Below is a small trained network, with its code and all its weights. Each question gives an input and a target symbol and asks what happens when units are switched off, that is, made to give their printed mean instead of their output.

import numpy as np


def w(rows, s, z=0):
    codes = np.array(rows[::2]) - 128.0
    scale = np.full(codes.shape[1], s)
    scale[-1] = z or s
    return codes * scale


def f(y):
    return y / 2 * (1 + np.tanh(0.7978845608 * (y + 0.044715 * y**3)))


def softmax(a):
    e = np.exp(a - a.max(-1, keepdims=True))
    return e / e.sum(-1, keepdims=True)


def log_softmax(a):
    a = a - a.max(-1, keepdims=True)
    return a - np.log(np.exp(a).sum(-1, keepdims=True))


def net(x, mask):
    ids = ['αβγδεηθλμξπστφψω'.index(c) for c in x.split()]
    T = len(ids)
    res = E[ids] + P[:T]
    u = 0
    for l in range(2):
        r = res
        for j in range(2):
            rows = slice(4 * j, 4 * j + 4)
            q, k, v = (r @ M[l][rows].T for M in (Q, K, V))
            z = softmax(np.where(np.tri(T) > 0, q @ k.T / 4**0.5, -1e9)) @ v
            o = O[l][rows]
            res = res + np.where(mask[u + j], z, o[:, -1]) @ o[:, :-1]
        u += 2
        y = f(res @ A[l][:, :-1].T + A[l][:, -1])
        res = res + np.where(mask[u : u + 4], y, B[l][:, -1]) @ B[l][:, :-1]
        u += 4
    return log_softmax(res[-1] @ U[:, :-1].T + U[:, -1])


Q, K, V, O, A, B = {}, {}, {}, {}, {}, {}
E = w([
[38,136,70,199,200],'α',
[91,53,102,48,178],'β',
[126,170,62,135,93],'γ',
[125,61,219,131,90],'δ',
[204,2,243,62,29],'ε',
[129,46,206,174,138],'η',
[85,186,14,110,130],'θ',
[132,147,167,113,121],'λ',
[105,109,86,105,166],'μ',
[125,156,75,159,133],'ξ',
[152,119,161,134,131],'π',
[131,177,117,83,69],'σ',
[66,151,108,58,114],'τ',
[117,145,89,80,98],'φ',
[88,134,79,191,198],'ψ',
[128,126,189,82,62],'ω',
],0.0061)
P = w([
[199,147,126,164,122],'0',
[89,45,91,97,134],'1',
[206,126,132,66,218],'2',
[76,109,130,174,2],'3',
[55,31,78,71,138],'4',
[194,234,132,49,215],'5',
[83,212,197,189,84],'6',
[33,64,54,71,109],'7',
[157,212,200,64,227],'8',
[102,192,197,191,79],'9',
[54,62,24,94,99],'10',
],0.0071)
Q[0] = w([
[28,176,120,159,34],'L0H0',
[223,3,18,81,86],'L0H0',
[50,254,184,165,129],'L0H0',
[251,24,72,121,192],'L0H0',
[154,195,66,160,61],'L0H1',
[125,177,97,97,161],'L0H1',
[67,141,71,138,91],'L0H1',
[97,182,177,190,113],'L0H1',
],0.0067)
K[0] = w([
[150,151,94,201,33],'L0H0',
[253,139,61,72,207],'L0H0',
[26,60,190,158,20],'L0H0',
[186,127,62,51,215],'L0H0',
[11,117,97,152,65],'L0H1',
[96,177,92,90,97],'L0H1',
[66,128,139,197,47],'L0H1',
[111,176,125,189,69],'L0H1',
],0.0066)
V[0] = w([
[181,227,230,203,34],'L0H0',
[114,3,80,169,200],'L0H0',
[128,20,42,228,233],'L0H0',
[124,63,240,188,132],'L0H0',
[177,155,132,69,153],'L0H1',
[218,227,55,186,136],'L0H1',
[100,186,115,73,157],'L0H1',
[27,20,135,66,99],'L0H1',
],0.0062)
O[0] = w([
[254,45,34,218,141,6],'L0H0',
[37,226,248,157,31,181],'L0H0',
[48,254,237,200,95,153],'L0H0',
[217,134,217,150,77,93],'L0H0',
[153,199,165,113,183,149],'L0H1',
[149,170,49,246,192,62],'L0H1',
[111,187,65,88,192,143],'L0H1',
[46,111,149,12,29,224],'L0H1',
],0.0056,0.0019)
A[0] = w([
[23,29,2,75,54,251],'L0N0',
[80,165,188,225,180,159],'L0N1',
[208,199,215,233,157,169],'L0N2',
[248,99,87,188,175,145],'L0N3',
],0.0058,0.0023)
B[0] = w([
[87,65,255,171,166,253],'L0N0',
[99,210,130,113,58,136],'L0N1',
[203,183,102,214,58,140],'L0N2',
[195,80,90,175,157,126],'L0N3',
],0.0078,0.0058)
Q[1] = w([
[72,44,135,218,124],'L1H0',
[167,251,112,79,104],'L1H0',
[36,106,195,248,127],'L1H0',
[60,186,207,152,162],'L1H0',
[9,27,103,137,73],'L1H1',
[90,15,143,139,47],'L1H1',
[62,72,46,187,155],'L1H1',
[28,2,100,220,127],'L1H1',
],0.005)
K[1] = w([
[150,114,92,201,132],'L1H0',
[100,161,142,33,108],'L1H0',
[124,157,73,216,169],'L1H0',
[114,145,95,138,186],'L1H0',
[197,142,45,137,173],'L1H1',
[196,135,70,127,140],'L1H1',
[151,123,89,168,100],'L1H1',
[212,133,49,255,165],'L1H1',
],0.0077)
V[1] = w([
[59,16,169,20,35],'L1H0',
[63,53,185,27,130],'L1H0',
[239,128,125,21,242],'L1H0',
[12,254,59,112,233],'L1H0',
[39,183,187,215,149],'L1H1',
[115,231,82,91,233],'L1H1',
[173,139,59,73,250],'L1H1',
[119,128,62,49,248],'L1H1',
],0.0063)
O[1] = w([
[131,63,216,66,121,2],'L1H0',
[90,57,190,76,145,14],'L1H0',
[108,2,104,239,91,101],'L1H0',
[22,151,39,48,69,65],'L1H0',
[83,227,106,106,178,162],'L1H1',
[46,93,61,164,112,70],'L1H1',
[107,26,57,161,97,88],'L1H1',
[99,23,73,101,116,45],'L1H1',
],0.0071,0.0045)
A[1] = w([
[77,212,1,115,43,11],'L1N0',
[104,227,167,15,243,2],'L1N1',
[220,194,247,82,244,81],'L1N2',
[66,189,168,95,242,57],'L1N3',
],0.0045,0.0034)
B[1] = w([
[112,39,21,19,74,174],'L1N0',
[192,11,31,124,211,236],'L1N1',
[206,116,2,29,69,254],'L1N2',
[97,126,100,141,249,199],'L1N3',
],0.0044,0.0096)
U = w([
[87,192,98,94,153,41],'α',
[41,65,187,59,233,126],'β',
[129,155,101,152,67,127],'γ',
[172,228,221,140,84,81],'δ',
[214,84,186,84,100,85],'ε',
[198,185,149,129,196,144],'η',
[73,94,43,70,2,165],'θ',
[149,81,112,172,151,94],'λ',
[10,252,250,98,21,243],'μ',
[92,221,114,148,70,86],'ξ',
[113,189,193,224,170,111],'π',
[146,25,106,160,161,22],'σ',
[95,79,139,135,97,121],'τ',
[144,76,80,113,137,127],'φ',
[112,202,84,97,164,4],'ψ',
[185,70,180,153,112,72],'ω',
],0.0047,0.0032)

Each question gives the input, a string of symbols that net reads in full, and the target symbol t.
The units are the heads (4 rows each of Q, K, V and O) and the neurons (one row each of A and B). Each row of codes is followed by its name. A weight is (code - 128) times the scale printed after its matrix; where a second scale follows, it is the last column's (O, A, B and U).
mask holds one flag per unit, layer by layer, with each layer's heads first. A switched-off unit (its flag False) gives its mean, the last column of its rows in O or B, instead of its output. The means were averaged over made-up inputs and are rounded, as every weight is.
A unit's drop is (log p(t) with every unit on - log p(t) with that unit switched off) / (log p(t) with every unit on - log p(t) with every unit switched off).
The circuit of an input: a set's keep is (log p(t) with only the set's units on - log p(t) with every unit switched off) / (log p(t) with every unit on - log p(t) with every unit switched off). Starting from all 12 units, units are removed one at a time, each time the one whose removal leaves the highest keep (on an exact tie, the one counted first), for as long as the keep stays at least 0.8.
circuit, biggest first: the units of the circuit, biggest drop first
k most important neurons: the k neurons with the biggest drops, biggest first
top k neurons in layer l: the k neurons of layer l with the biggest drops, biggest first
input θ θ τ β β η δ δ, target θ: circuit, biggest first : [L0H1; L1H0; L1H1; L0H0]
input β π θ, target β: circuit, biggest first : [L1H0; L0N2]
input θ π θ β τ φ ψ σ π γ γ, target θ: top 2 neurons in layer 0 : [L0N0; L0N3]
input θ γ θ, target θ: circuit, biggest first : [L1H0; L0H1; L0H0; L1H1]
input η β β β γ γ θ δ δ, target β: circuit, biggest first : [L1H0]
input ξ β α β θ μ, target β: circuit, biggest first : [L1H0; L1N1; L0H0]
input β δ ω β μ β η, target μ: circuit, biggest first : [L1N1; L0N1]
input ψ ε ξ β α π δ α ε δ β, target ψ: 2 most important neurons : [L0N2; L0N1]
input η θ β θ α π λ φ, target η: 2 most important neurons : [L0N2; L0N0]
input ε β ω, target β: 2 most important neurons : [L0N0; L0N2]
input σ β π ω θ ξ μ β ψ ε τ, target σ: top 2 neurons in layer 0 : [L0N0; L0N3]
input η θ β φ ε ω η η, target η: top 2 neurons in layer 0 : [L0N2; L0N1]
input β ψ α ψ β α ω η, target β: 2 most important neurons : [L1N1; L1N3]
input π μ θ β β β β η σ ω η, target π: top 3 neurons in layer 0 : [L0N2; L0N0; L0N3]
input π δ η β α φ α β, target π: 2 most important neurons : [L0N0; L0N2]
input ψ α θ θ ε β ε ξ, target ψ: 2 most important neurons : [L0N2; L0N1]
input π ω σ β θ η λ τ, target π: top 2 neurons in layer 0 : [L0N0; L0N2]
input θ ξ β β σ τ β ω, target θ: most important neuron : [L0N0]
input θ ξ π β η φ θ ψ α θ ψ, target θ: 2 most important neurons : [L1N0; L0N0]
input θ θ β ξ ε δ η δ γ β α, target θ: 2 most important neurons : [L1N0; L0N0]
input π β β π θ θ θ θ ε β θ, target π: top neuron in layer 1 : [L1N2]
input λ ε ε, target ε: 2 most important neurons : [L0N0; L1N2]
